Here is a tiny trained network, its code and every weight. The questions are about switching its units off for an input and a class, where a switched-off unit gives its printed mean instead of its output.

import numpy as np


def w(rows, s, z=0):
    codes = np.array(rows[::2]) - 128.0
    scale = np.full(codes.shape[1], s)
    scale[-1] = z or s
    return codes * scale


def norm(h):
    return h / np.sqrt((h * h).mean(-1, keepdims=True) + 1e-5)


def f(y):
    return y / 2 * (1 + np.tanh(0.7978845608 * (y + 0.044715 * y**3)))


def log_softmax(a):
    a = a - a.max(-1, keepdims=True)
    return a - np.log(np.exp(a).sum(-1, keepdims=True))


def net(x, mask):
    res = np.array(x, float).reshape(1, 6) / 4 @ E
    u = 0
    for l in range(4):
        y = f(norm(res) @ A[l][:, :-1].T + A[l][:, -1])
        res = res + np.where(mask[u : u + 3], y, B[l][:, -1]) @ B[l][:, :-1]
        u += 3
    return log_softmax(norm(res)[-1] @ U[:, :-1].T + U[:, -1])


A, B = {}, {}
E = w([
[128,129,127,129,128,127,128,129,129,128,127,128],'x0',
[132,130,149,109,120,40,116,135,120,146,128,136],'x1',
[126,127,128,127,129,129,125,127,127,129,129,128],'x2',
[135,131,118,138,118,126,181,129,135,123,246,119],'x3',
[129,129,128,129,127,129,130,129,129,126,127,128],'x4',
[129,128,127,130,128,127,131,129,129,127,128,126],'x5',
],0.011)
A[0] = w([
[116,123,119,124,141,241,112,112,124,133,104,130,46],'L0N0',
[128,126,120,129,132,254,141,119,125,122,156,127,56],'L0N1',
[142,140,117,153,120,199,150,145,142,105,38,124,4],'L0N2',
],0.019,0.0024)
B[0] = w([
[109,49,164,44,170,186,68,58,60,141,254,94,225],'L0N0',
[126,182,88,214,59,105,211,203,202,130,27,169,250],'L0N1',
[145,94,158,58,204,148,39,60,54,120,150,99,223],'L0N2',
],0.007,0.019)
A[1] = w([
[149,178,103,180,130,157,155,156,142,86,62,140,114],'L1N0',
[131,134,135,122,135,108,100,129,123,132,5,133,79],'L1N1',
[113,137,103,163,110,183,156,149,154,124,74,141,2],'L1N2',
],0.025,0.00094)
B[1] = w([
[92,95,103,122,158,198,125,71,131,151,162,96,227],'L1N0',
[126,119,145,174,44,99,181,209,159,123,1,166,251],'L1N1',
[85,112,72,145,108,179,176,84,173,185,135,112,232],'L1N2',
],0.0079,0.015)
A[2] = w([
[144,145,132,181,97,122,150,199,151,80,4,142,40],'L2N0',
[136,173,130,116,141,80,106,138,158,148,171,126,3],'L2N1',
[175,165,141,146,127,56,142,161,111,82,210,135,78],'L2N2',
],0.024,0.00051)
B[2] = w([
[130,67,189,83,1,34,126,161,121,230,71,189,251],'L2N0',
[168,190,169,179,161,111,145,182,131,16,179,135,163],'L2N1',
[189,237,125,143,182,47,102,186,130,50,168,143,198],'L2N2',
],0.0068,0.025)
A[3] = w([
[115,145,68,195,67,209,244,162,186,132,174,147,136],'L3N0',
[114,145,105,164,116,101,171,138,166,138,131,115,3],'L3N1',
[109,105,82,195,69,180,251,153,170,118,193,108,6],'L3N2',
],0.012,0.00048)
B[3] = w([
[100,194,4,209,158,117,200,114,242,146,101,73,254],'L3N0',
[151,88,124,142,110,212,152,143,111,92,167,152,167],'L3N1',
[66,159,74,249,98,172,250,150,190,80,64,77,242],'L3N2',
],0.0041,0.012)
U = w([
[128,59,157,48,185,191,33,52,51,132,150,102,253],'0',
[137,78,186,108,2,32,131,184,131,193,28,189,5],'1',
[80,140,36,203,113,197,216,103,213,148,131,93,187],'2',
[191,229,136,164,165,48,129,193,141,30,199,142,28],'3',
],0.0065,0.00039)

Each question gives the input, the list of numbers given to net, and the class t.
The units are the neurons (one row each of A and B). Each row of codes is followed by its name. A weight is (code - 128) times the scale printed after its matrix; where a second scale follows, it is the last column's (A, B and U).
mask holds one flag per neuron, layer by layer. A switched-off neuron (its flag False) gives its mean, the last column of its row in B, instead of its output. The means were averaged over made-up inputs and are rounded, as every weight is.
A unit's drop is (log p(t) with every unit on - log p(t) with that unit switched off) / (log p(t) with every unit on - log p(t) with every unit switched off).
The circuit of an input: a set's keep is (log p(t) with only the set's units on - log p(t) with every unit switched off) / (log p(t) with every unit on - log p(t) with every unit switched off). Starting from all 12 units, units are removed one at a time, each time the one whose removal leaves the highest keep (on an exact tie, the one counted first), for as long as the keep stays at least 0.8.
units of the circuit, in order: the units of the circuit, biggest drop first
k most important neurons: the k neurons with the biggest drops, biggest first
drop when u is switched off: that unit's drop, to one decimal
input [3,-7,0,-5,8,0], class 0: units of the circuit, in order : (L0N0)
input [4,7,-1,1,7,-5], class 3: 3 most important neurons : (L0N1 L1N1 L1N2)
input [6,-7,-1,-1,3,1], class 0: 2 most important neurons : (L0N2 L0N0)
input [2,2,-1,8,-1,-2], class 3: 2 most important neurons : (L0N1 L1N1)
input [6,-8,8,-2,7,-7], class 0: 2 most important neurons : (L0N0 L0N2)
input [-3,2,0,2,-4,2], class 3: 2 most important neurons : (L1N1 L0N1)
input [7,0,4,6,1,-2], class 2: 2 most important neurons : (L0N2 L0N0)
input [-8,1,4,8,5,-6], class 3: 4 most important neurons : (L0N1 L1N1 L1N2 L2N2)
input [-7,-6,3,0,7,3], class 0: 2 most important neurons : (L0N2 L0N0)
input [-8,4,3,4,5,1], class 3: drop when L1N1 is switched off : 1.1
input [-7,8,3,2,7,-8], class 3: drop when L0N1 is switched off : 1.4
input [2,-8,7,-4,8,0], class 0: drop when L0N0 is switched off : 1.0
